Z_909: [ -31   44  -33   27 -116  -11   10  -39   28    5   28   17    5    5
   28    5   -3   12    3  -28   51  -11  -31   32   28   15   18  -24
  -55  -18  -14   -5]
Z_714: [  0 -25  24 -41  33 -28  41  53  51   3   5  19  10 -65 -57  26  16 -14
  21  -5  -3   8 -28  23  94   9  -6 -11 -12 -66 -22 -38]
Z_921: [ 13   3 -34  23 -65   2  21  45 -12   3  26   1  14  69   3 -25  11  -9
   2   7   2 -81  -4   1 -33  11  12  -5   2 -69   3   0]
Z_744: [  13    3  -34   23  -65    2   21   45  -12    3   26    1   14   69
  -25  -25   11    3    1  -14   13  -61  -18  -14   72    8    5   12
   17 -109   -6    7]
Z_950: [ 64   1  -2  38  51  29  22  44 -10   4  24   6  31 -18 -11  48  17  15
  42 -21 -13  -1  11  13  12   4  -4   7 -31  61  -8   1]
Z_841: [-29  54  37  13 -88 -26  35 -89  25  44  43 -40 -14  33  -6  -3   8  -8
  21  -8   8  30  10  11 -67  -2  13  -5  27  10  -2 -13]
Z_121: [  2  38 -33 -10  21  -8 -20 -81   9  24 -35 -34  11 -27 -88 -23  15   6
  -9  14  99  19  48   6  28   5   6   6  42  16  16 -33]
Z_987: [ 21  -6  12  20  74   9 -74  59  18   2  11  -7  21 -67  -9 -29 -13  -6
 -18  39 -17  -1  40   8   4  -2 -20  26   3   8   6  -7]
Z_593: [-41 -73  29   8 -11 -15  -1 -78   7   5   0  15  -3 -73 -50   0  27  -7
 -17  27 -15  21 -12  -5 -38   3   1 -21  51  31   3  12]
Z_815: [ 64   1  -2  38  51  29  22  44 -10   4  24   6  31 -18 -11  48  17  15
  42 -21 -13  -1  11  13  12   4  -4   7 -31  25  -5  11]
places Z_593: [0]  10 15
places Z_921: [2]  5 18 20 28
places Z_121: [6]  17 23 26 27
places Z_841: [-14]  12
places Z_909: [5]  9 12 13 15

Z_73: [ 31  14  49 -88 -13]
Z_369: [49 95 94 95 95]
Z_239: [85 87 71 87 87]
Z_922: [87 49 85 24 95]
Z_230: [25 86 57 71 71]
places Z_239: [87]  1 3 4
places Z_369: [94]  2
places Z_230: [25]  0
places Z_922: [85]  2

